[  65 -150   26    5  244 -211   84  413 -352  209  -22 -448  -57  -77
   -6 -122 -227   31  150  -76   95 -139  -89  258    0 -324 -156 -228
  -67 -168  137 -525   78   47  124  604  257  630 -141 -326  178 -117]
9
[-227  244  115 -788 -380  138  -74   -5  -62  238 -283  -79  693  126
  244  185  378  390  406  -17  536 -621   21  378  -62  183   69  304
 -103   58    0  381  245 -408  239  735  241  125  277   74   -4  622]
4
[-183  -66  224   42  254  554 -206   89 -154  207   20  308   -6 -113
    6   76   45  290 -279  738 -159 -437  -33  632  473  -51  115   -6
  186  628  -38  -39  -46 -462  167  265 -482 -276  -63   97  386 -391]
2
[   4 -216 -148  -74  136 -353  225  380 -428   85  -34 -502 -243 -203
  -50  -80 -324 -107   79 -149  151   54  -76  130  159 -436 -303 -204
 -192  -44  224 -417  265  -96 -150  432  324  565 -177 -279  128 -101]
8
[-224  -28  272 -157   21  663 -155   -3  -54  -86  -14  293  -36    4
   11   83   -1  274 -306  660 -154 -410    8  376  487 -104 -102   47
  -29  536   60 -147  -28 -339  325  180 -378 -378 -172  -32  314 -466]
1
[ -89  208   32 -740 -264   73   -7   65 -130  264 -313   28  794   22
  179  186  141  423  233 -113  229 -643 -143  395 -338   62 -210  178
   18  251    9  396  331 -589   54  670   59 -158  368   78  235  548]
4
[-140 -110  220 -165  -46  699  -87   -3 -135 -124 -122  172 -105   18
   74  197    8  241 -307  790 -140 -376   61  284  281 -161 -279  103
   17  634   94   -6  -68 -260  275  203 -391 -313 -208  132  387 -436]
9
[  44 -227  -95  -39  118 -262  278  428 -359   43   20 -426 -253 -140
  -43  -63 -336  -60   96  -93   94 -115  -60  122   13 -431 -300 -138
 -173  -87  195 -366  221   65  -51  449  251  502 -230 -247  118 -113]
9
[-201  -44  173   -3  341  576 -223   61  -93  198  -98  307   27  -53
    5  213  109  330 -232  738  -98 -440   -5  523  556  -68  155   23
  126  528 -120  -77  -93 -565  141  275 -488 -227  -31  148  443 -380]
10
[ 139 -176   24  -29  206 -151   41  348 -433   97  -28 -480  -66  -61
  -31    6 -270   55  114 -117  110  -58 -163  413  -94 -320 -145 -106
   -7 -109  157 -491   94   29   21  517  259  701  -67 -305  175 -100]
4
[ 161 -150   48  -30  246  -91  -26  282 -439  262  -39 -427 -107   -6
  -13  125 -245  121  114 -116  118 -117   -9  408  -83 -252  -85 -149
  -50  -66  229 -381   61    8   74  515  187  773  -59 -250  299 -140]
7
[-101 -128   68   12  154  559   86  -79  -60  306 -202  178 -197   75
   35  254   -2  236 -352  667  -10 -263 -124  512  287 -108 -103  108
   37  588  206 -120  -93 -481   91  216 -484 -254   40   73  588 -300]
10
[  87 -228   -2 -114  -30 -218   20  336 -358 -118  123 -314  -41  -85
   29 -126 -356  -29   10  -36    0    3  -40   85  176 -398 -181 -272
 -169 -113  195 -367  250   96   72  411  270  554 -245 -126   68 -221]
3
[-137  103   56 -660 -373   79  121 -121 -161  327 -259 -134  553   74
  164  378  128  183  120   -2  226 -442    1  308 -157   25 -105  193
  -82  119   65  345  220 -572  103  590   -6  -78  443   95  194  528]
1
[   3  212   75 -734 -285   26   22    0 -119  268 -319   88  745   17
  177  205  153  419  260  -88  346 -677  -87  349 -229   85 -149  163
 -105  158   -9  394  194 -559   76  641  168  -78  309  142  296  701]
7
[ 150 -206  -10  -39   32 -316   88  179 -408  -11  -78 -465 -105 -188
  -71  -38 -250  -41   79  -68  202   14  -87  256  143 -359 -257 -113
 -292 -263  111 -320  141  -38   39  448  392  641 -172 -247   58  -32]
3
[-126   59   64 -741 -520   50 -138 -151 -179  138 -244   20  724  111
  236  241  155  295  142 -210  242 -495  -75  336  -16    9 -226  230
 -227  117   -9  412  289 -586  -31  545  138  -63  261  241   81  494]
6
[ 189 -287   46  -19   46 -362   73  300 -415   -5  -18 -448   28 -254
 -120  -85 -248  -28   21  -23  213  -75  -36  253  139 -409 -177 -123
 -346 -293  214 -240  136    6  -41  476  404  513 -134 -204   88   13]
1
[-141  -89  221 -181  -55  710  -85  -60  -57  -90 -148  246 -122   36
   54  107  -25  232 -293  748 -114 -413  -38  286  413  -88 -182  146
   44  534   97  -80    0 -327  222  172 -417 -426 -230   59  349 -356]
0
[-243  -13  195   12  297  625  -73   40 -145  241  -99  244  -63 -124
    2  246  121  304 -239  792 -137 -448   78  566  540   25  194   -5
  211  498  -41  -35  -93 -488  163  293 -504 -248  -57   66  376 -444]
2
[ -21  144   -4 -785 -182   38   -1   99 -152  445 -213   70  739  -42
   87  152  179  389  225 -136  148 -631 -109  423 -345   79 -180  123
   33  314   37  490  331 -640   42  660   84 -114  414  105  337  625]
3
[ -44  142   60 -829 -255  121  -16  -26 -121  180 -186   67  766    6
  175  185  150  460  276  -66  226 -659  -71  266 -340   51 -134  196
  -84  214   11  541  269 -575   94  662  166  -25  303   73  296  680]
0
[-203  -59  224 -162  -78  633 -143  -59  -80 -170  -51  244  -47   24
   31   96  -32  229 -311  731 -192 -431  -17  309  319 -108 -274   79
   25  592   15  -75   -9 -340  253  179 -399 -434 -232   75  267 -434]
5
[-199   -9  267 -240  107  758 -232  -35 -165  -36  -42  274  -80   21
    6  167   78  358 -254  649 -208 -507   84  436  282 -136 -250  117
   37  650   52    7   24 -379  284  211 -449 -325 -126   10  390 -458]
2
[-165   80   89 -713 -469    7 -132  -26 -144  246 -290  -23  736   39
  211  231  235  217  185 -120  221 -502 -128  361    7   90  -64  227
 -167   88  -89  370  330 -565   19  588  142  -48  308  297  -16  436]
9
[-102  132   16 -677 -327  104    7 -203 -165  314 -260 -104  565   58
  185  374  144  203  123   17  208 -482  -75  314 -163   63 -170  228
  -17  187   18  297  273 -572  112  630  -49  -12  427  105  203  488]
10
[-119   92   40 -670 -387  100  103 -224 -170  261 -262 -149  584  131
  206  380   42  136  147 -146  197 -383 -138  282  -94  117 -183  162
   19  150   85  237  295 -525   72  602    0  -64  407  114  197  559]
7
[-156  255   53 -899 -313  162 -142  -49 -113  264 -310    5  672  115
  226  228  315  394  431   75  528 -666   51  221 -146  227   94  317
 -138   20   -1  399  215 -369  216  713  287  145  264   97   58  630]
0
[ 228 -312   12   50  -97 -462  162  218 -361  -37  -83 -461 -110 -206
  -68 -244 -418 -201   -5  -86  252   50 -147  189  323 -436 -293 -105
 -360 -303  188 -315  207  -20  -63  338  422  374 -203 -148   -9  -99]
9
[ 171 -283   56  -49  -54 -330   53  132 -440  -58   49 -440  -87 -150
  -56  -90 -303  -64   26   12  221   35  -81  274  232 -373 -193 -149
 -341 -295  209 -221  157   54   53  431  411  564 -173 -175   72  -79]
0
[ -67  219   62 -734 -221   58  -12  118 -105  336 -258   30  731  -12
  164  209  211  431  295  -70  262 -660  -82  382 -305   66  -93  215
  -47  260  -60  434  264 -631   60  667  139  -11  404  136  246  657]
8
[-251  -57  188    6  259  570 -174   16 -131  175  -20  270  -17  -42
   18  265  113  328 -250  721 -119 -444  -11  606  425  -17   92   33
  177  628  -26  -88  -87 -512  144  307 -471 -202   -9  107  410 -432]
5
[-198  -48  202   -3  256  644 -247  -20  -84  178  -53  333  -22  -64
   27  230   -4  361 -286  720 -125 -459  -78  522  444  -37   92   82
  164  544  -76  -25   -1 -551  135  270 -491 -265  -34  171  475 -338]
2
[-114 -187  111  -12  178  678  -11  -40  -19  260  -20  217 -193  201
   69  358   -4  292 -305  673  -40 -295 -106  554  266 -101  -91  151
   25  589  235 -140  -87 -358  152  262 -500 -212   52   80  538 -297]
6
[-121  164  111 -790 -413  212 -190  -46 -131  248 -305  -21  604  109
  223  188  281  394  331   -3  506 -577   15  345 -119  158  -20  279
 -141   83   33  393  231 -414  287  710  244  110  274   64   61  663]
3
[-215 -254  126   11  309  620 -238  170  -22  276   43  209 -211  -60
  -62  211  114  291 -318  552 -154 -333  -65  656  195  -49  -94  160
  -11  753  148  -62   94 -514  177  269 -430 -150   20   75  405 -416]
9
[-236  243   12 -754 -421   77  -68  -26  -54  352 -375  -46  660   83
  185  131  324  314  363    4  580 -549  -54  270  -40  189   50  251
 -130  -21  -72  284  216 -444  183  716  287    5  227   81  -64  706]
8
[ 102 -205   43 -106    3 -232  -64  287 -427  -19  182 -284 -103  -42
  -26 -131 -269   21   22   35  -49  -77  -14  191   87 -371 -150 -287
 -156  -85  158 -354  211  102  118  452  222  645 -219 -130  107 -289]
1
[  53 -236  -49  -17   28 -340  221  336 -379 -163  -35 -433 -235 -155
   28 -138 -401  -60   76 -148  193  -64  -32  136  171 -424 -400 -168
 -281  -92  204 -404  199   45  -17  412  390  403 -297 -262   90   53]
2
[-172   40  123 -744 -557   98 -111   22 -159  123 -282  -35  767  101
  291  249  247  286  184 -123  271 -520  -18  389   33   69 -138  250
 -270  148  -31  397  291 -509   33  619  145   39  282  216   -6  535]
3
[ 216 -279   59  -12   -1 -392   93  261 -370 -114  -68 -432  -52 -242
  -45 -210 -310 -127   25  -31  198  -11  -72  222  199 -355 -225 -173
 -329 -313  170 -332  117   76   59  416  412  431 -252 -182  -23   -7]
0
[-128  -52  290 -242  -52  714  -54  -17  -51 -187 -117  274   -7    6
   47  158   12  320 -277  705  -90 -415   25  367  362 -138 -143  112
   20  545   73  -69  -14 -233  295  231 -366 -289 -185   49  296 -397]
7
[-153 -269  145  -14  247  589 -198  163  -27  272   61  292 -181  -32
  -37  150   16  276 -356  620 -144 -378 -107  651  357  -63  -12  154
  -20  712   95  -48   93 -442   95  266 -480 -265  -47   70  398 -416]
6
[-117  133   80 -692 -376  133   -8 -160 -210  183 -163 -115  687   80
  181  322  114  183  122   57  199 -523  -73  359  -85   74 -183  171
  -16  161  -67  338  226 -539  149  631    1   -3  328  173  213  627]
2
[-135   43   15 -710 -422   15  -42 -103 -185  182 -346  -95  667   73
  221  231  168  227  180 -152  272 -497 -114  366  -66   79  -94  231
 -173  103  -22  395  333 -592  -53  573  136  -11  332  198   38  531]
2
[ -84  227   33 -793 -248   66   16   96 -121  337 -286   15  766  -14
  144  200  166  441  296  -67  258 -663  -43  317 -284   77  -95  164
    9  241  -26  434  307 -588   98  658  186  -60  391  106  214  608]
2
[-120 -115  116  -48  172  635   69 -125  -37  378 -100  234 -235  183
   42  363  -49  279 -274  609   21 -211  -82  594  294  -96  -54   35
   54  578  324  -94 -100 -440  199  197 -442 -286   97   37  515 -286]
5
[-104 -143  180   20  178  566   17  -23  -16  152 -148  284 -143  122
  119  218   12  253 -289  650   26 -315 -107  483  310 -174  -63  138
  -13  683  189  -94  -80 -377  138  223 -485 -289  -17   98  559 -221]
9
[-172  231   89 -869 -396  209 -165  -89  -95  196 -267   15  744  122
  258  217  343  447  372   37  514 -594   40  292  -70  152   25  246
  -56  126  -11  371  176 -435  256  727  243   99  262   50   31  631]
6
[-222  123  130 -631 -495   74 -100  -75 -137  143 -293  -54  759   47
  205  247  275  281  198 -116  276 -533 -128  448   75   84  -92  229
 -256   65  -97  398  239 -542   94  593  171   47  264  200    0  573]
3
[-173  227   68 -849 -397  168  -85  -48  -57  196 -269  -21  669  113
  217  230  302  356  346   35  480 -669  -20  216 -204  174   73  320
 -115   65    0  328  264 -452  196  697  212   59  309  143   12  604]
4
[  22 -176  -65    4   90 -394  257  421 -339  -29  -67 -462 -241 -216
  -33  -59 -360  -91   94 -109  228  -82  -52  105  232 -399 -222  -91
 -200 -226  203 -530  218   64  -38  476  375  448 -251 -280  107   -2]
1
[-173 -257  108  -33  309  649 -162  176  -65  259   44  227 -202   11
  -89  263   99  279 -311  582 -196 -297  -60  617  178   -1  -20   91
    3  746  129   -4  101 -537   89  202 -524 -184   36  111  418 -416]
7
[ -60  156  101 -772 -325  172  -84    2 -157  266 -159  127  790   18
  139  151  220  475  237  -99  217 -718  -96  405 -292  109 -202  198
  -42  243   15  533  272 -633  102  677  106 -104  367  104  237  672]
5
[-160  251   74 -786 -347  162  -89  -67  -84  353 -317  -21  665   81
  200  174  304  415  390   28  580 -542   -7  322  -74  183   76  334
  -39   27    4  421  236 -363  251  766  247   97  226  -30   50  692]
6
[   6  159  104 -776 -336  136 -100   57  -42  223 -218  115  776   -9
  173  201  225  484  215 -175  285 -752  -43  390 -288   65 -225  242
  -99  248   14  479  245 -624   98  597  134 -129  349  176  277  701]
3
[-203   23  120 -738 -502   91 -122 -133 -158   89 -269  -42  739   35
  260  224  207  227  153 -106  271 -508  -96  408    6  111  -99  228
 -213  143   36  398  269 -559  -20  592  154    7  266  253   15  622]
0
[-156 -217  212  -89  247  687 -194   79  -28  181  -55  227 -126  -42
  -33  206  116  309 -316  622 -111 -399 -146  645  263  -38   10  195
  -74  668  128  -25   46 -511  125  269 -420 -152  -23   85  415 -330]
4
[ 177 -310  -26   -7  -89 -445  175  219 -350  -40  -42 -464  -45 -233
  -90 -266 -346 -190  -24  -48  182   53 -199  277  248 -415 -281 -169
 -401 -331  188 -303  179 -126  -91  386  432  412 -210 -133  -26   28]
8
[-167 -124   90   12  184  569  128    4  -58  237 -135   90 -181  121
   80  346  -91  161 -290  676   29 -274 -151  565  317  -73  -48  121
   76  501  212 -165  -69 -387   92  255 -475 -270   86  112  520 -249]
4
[-155  150  -19 -680 -281   65  103 -145 -123  441 -265 -178  540   78
  151  456  126  176  136  -63  237 -424   -6  271 -194  106 -110  189
    1  112   81  292  254 -553   72  592  -26  -34  495   63  239  479]
1
[ 136 -195  -27  -39   61 -414  159  282 -403  -36   53 -459  -21 -170
  -93 -102 -235  -40   99  -23  206  -52  -62  286   85 -387 -169 -148
 -293 -270  161 -311  172   49   -3  475  395  612 -161 -259   17 -122]
4
[  40 -151   64 -111   87 -199 -107  295 -321  -86  125 -334  -65 -101
   -6  -86 -236   32   54    1   -1  -25    9  129  218 -409 -116 -246
  -89  -89  168 -407  198  155  216  425  298  666 -236 -113   90 -283]
1
[-239  121  125 -730 -514  114  -85  -87 -141  124 -326  -36  727   55
  257  270  238  306  160   39  332 -557 -121  371   82   76  -42  254
 -169   63  -42  351  257 -476   55  691  160   33  263  216   69  524]
6
[ -36  162  107 -773 -283  142  -62  -21 -105  206 -240   81  798   -9
  192  237  199  500  243 -121  249 -734  -50  421 -285   83 -152  227
  -46  266   46  534  268 -582   63  657  123 -106  327  131  261  616]
4
[-189   80   97 -728 -414   40 -112   12 -168  155 -238  -43  860  -20
  224  220  260  250  226  -72  226 -437  -90  325   41   16  -10  164
 -148   55 -153  364  249 -512   -9  626  176   12  323  232 -114  515]
8
[-141  104   59 -811 -409  159 -200 -169 -186  212 -311   20  735   53
  205  312  288  346  213  -70  333 -506 -113  276   15  110   29  242
 -147  107    1  406  297 -553   14  643  207  124  325  299   88  521]
8
[-198  -75  283 -128   18  774 -134 -113  -83  -76  -85  223 -192   77
   33  193  -63  310 -297  737 -122 -456   98  382  363  -77 -198  201
  -16  549  139   29   28 -263  308  220 -401 -378 -210   60  418 -388]
2
[-169  -55  266 -207   16  650 -104  -16  -67 -219  -69  277  -38   -4
   68   94  -74  241 -282  712  -99 -402   26  328  390 -149 -177   89
  -81  483  169 -122  -21 -275  302  203 -321 -377 -222   26  328 -333]
0
[-177 -200  181  -12  166  686 -254   18  -19  153   41  278 -157   48
   17  336   80  367 -363  563 -160 -310  -63  682  259  -25 -107  188
  -43  780  113   48    8 -536  153  146 -479 -253   41  143  453 -427]
6
[-184  182   47 -576 -401   90  121 -103 -110  335 -275 -219  609  134
  225  360   60  153  155  -99  246 -464  -22  298  -77   95 -136  166
  -39   47   28  261  243 -506  121  570    0    8  450   84  120  545]
2
[-183  163  113 -753 -420  111 -185  -38 -123  200 -305  -24  826  120
  224  344  266  351  300 -184  321 -512 -114  424   42  100  -22  196
  -94   -6 -119  331  231 -502   41  588  201   92  333  288  -18  565]
7
[-134 -168  167  -30  248  684 -241   81  -36  187   77  305 -102   -2
  -35  238  113  303 -383  517 -264 -365 -134  693  199  -17  -93  113
   -5  795  123  -80   25 -579  165  159 -538 -266   75   99  439 -427]
8
[-180 -230  176  -33  183  665 -259  111  -27  237   82  300  -54  -64
  -94  186   84  269 -375  505 -249 -306 -115  592  340  -73 -130   96
    3  686  101 -115   17 -566   91  140 -424 -258   -5  134  304 -399]
5
[ 185 -263  -18   10   -1 -394  188  322 -365   46  -13 -487  -98 -251
  -98 -179 -276 -143   91  -36  271    5  -78  244  276 -382 -203 -142
 -274 -284  146 -256  174  -18   24  400  391  451 -162 -225  -74  -69]
9
[-217  -90  128   92  139  549   89   -3    0  297  -44  185 -167   96
   23  369  -36  215 -332  562 -114 -209 -127  542  292 -121  -57   31
   56  559  176 -165  -87 -426  164  147 -506 -339  175   44  459 -288]
1
[ 142 -140   79  -49  185  -91  -75  373 -408  176   66 -420   81  -93
    4    5 -195  137   63  -96   51 -124  -62  417   -1 -361 -140 -224
  -40  -45  134 -434   41  -61   51  544  186  788 -141 -269  239 -104]
8
[ -98  212   69 -831 -453  137  -93  -79 -131  199 -264   37  710   94
  190   68  253  347  378   21  497 -610  -61  235 -140  182   29  282
 -152  -30    2  369  196 -419  243  672  317   38  214   98  -13  718]
0
[ 124 -232  -52 -137   84 -252   12  248 -386  -28  134 -379  -49  -28
    2  -72 -277  -37   22  -44  -24   19 -100  108   60 -340 -138 -304
 -118 -103  222 -433  238   71   74  458  240  636 -257  -72  129 -323]
4
[-167  -58  286 -226   16  710 -129 -121 -120 -181 -126  223  -67   20
  107  173  -16  301 -283  712 -126 -397   59  372  388 -116 -201  148
  -56  599  117  -15   -5 -299  296  260 -391 -309 -158  -65  388 -416]
10
[ 152 -154  -28 -126  199 -215   15  334 -534  262  -33 -457  -54  -51
   13  -42 -265   36   91  -29   57  -86 -145  394 -102 -301 -113 -175
  -11  -59  196 -377  148  -50    3  550  177  760  -56 -234  315 -220]
0
[-153  166   61 -644 -353  125   79 -250 -104  279 -249 -120  583  131
  189  382  108  140  158  -30  232 -470   13  261  -24  141  -71  172
  -29   61  105  273  220 -444  141  552   50  -41  428  138  125  562]
2
[-190  113   87 -638 -451  116  122 -158 -123  204 -167 -187  594  134
  232  433  123  149  132  -40  167 -455  -33  366 -164  104 -161  136
  -65  113   92  274  207 -531  138  589   -3   47  477  144  137  599]
0
[-110  148   17 -640 -329  104  107 -197 -199  385 -260 -155  564  125
  147  417  122  137  126   -1  195 -448  -38  320  -86  131 -105  152
  -33   84   86  346  253 -485   83  596  -69    0  447  121  216  479]
10
[-242  -50  183   70  229  579 -212   88  -84  155    5  288    7  -97
   27  142   50  284 -275  733 -139 -423 -110  557  461  -12  147   -2
  220  565  -53  -44  -77 -472  154  212 -507 -317  -63  166  388 -388]
0
[-120  116   49 -664 -409  175   86 -188 -244  410 -216 -178  562  201
  194  487  154  136  160  -59  223 -417    2  362 -119  160 -173  153
  -27  146  112  306  205 -525  144  599  -38   14  551  124  180  462]
9
[  45 -252  -25 -153  -26 -215   23  236 -421 -103  141 -433  -86 -101
  -47 -157 -383 -133  -28   37  -23   10  -91   12  175 -392 -155 -311
    8 -184  195 -433  242  124   56  450  285  496 -286   -9   92 -294]
4
[ -85 -265  131  -41  238  647 -249   28  -68  122   -1  257 -125  -38
   -9  263   97  352 -327  647  -76 -399 -100  583  219  -33  -50  271
   16  744   44   30    7 -426   99  276 -431 -190  -19  110  492 -279]
10
[ -16 -280  -40   15  116 -329  236  338 -298 -116  -13 -479 -260 -220
   15  -27 -299  -58   73 -170  182   -1 -112  219  140 -383 -378 -130
 -302 -149  161 -435  190  -39  -92  450  322  461 -256 -274   73   20]
7
[-197 -187  106   28  163  576  131  105   64  118  -37  204 -118   94
   34  223  -16  185 -288  589   -4 -286  -76  486  363 -151  -19  103
  -91  571  201  -88  -60 -440  120  147 -431 -352   24   91  369 -173]
4
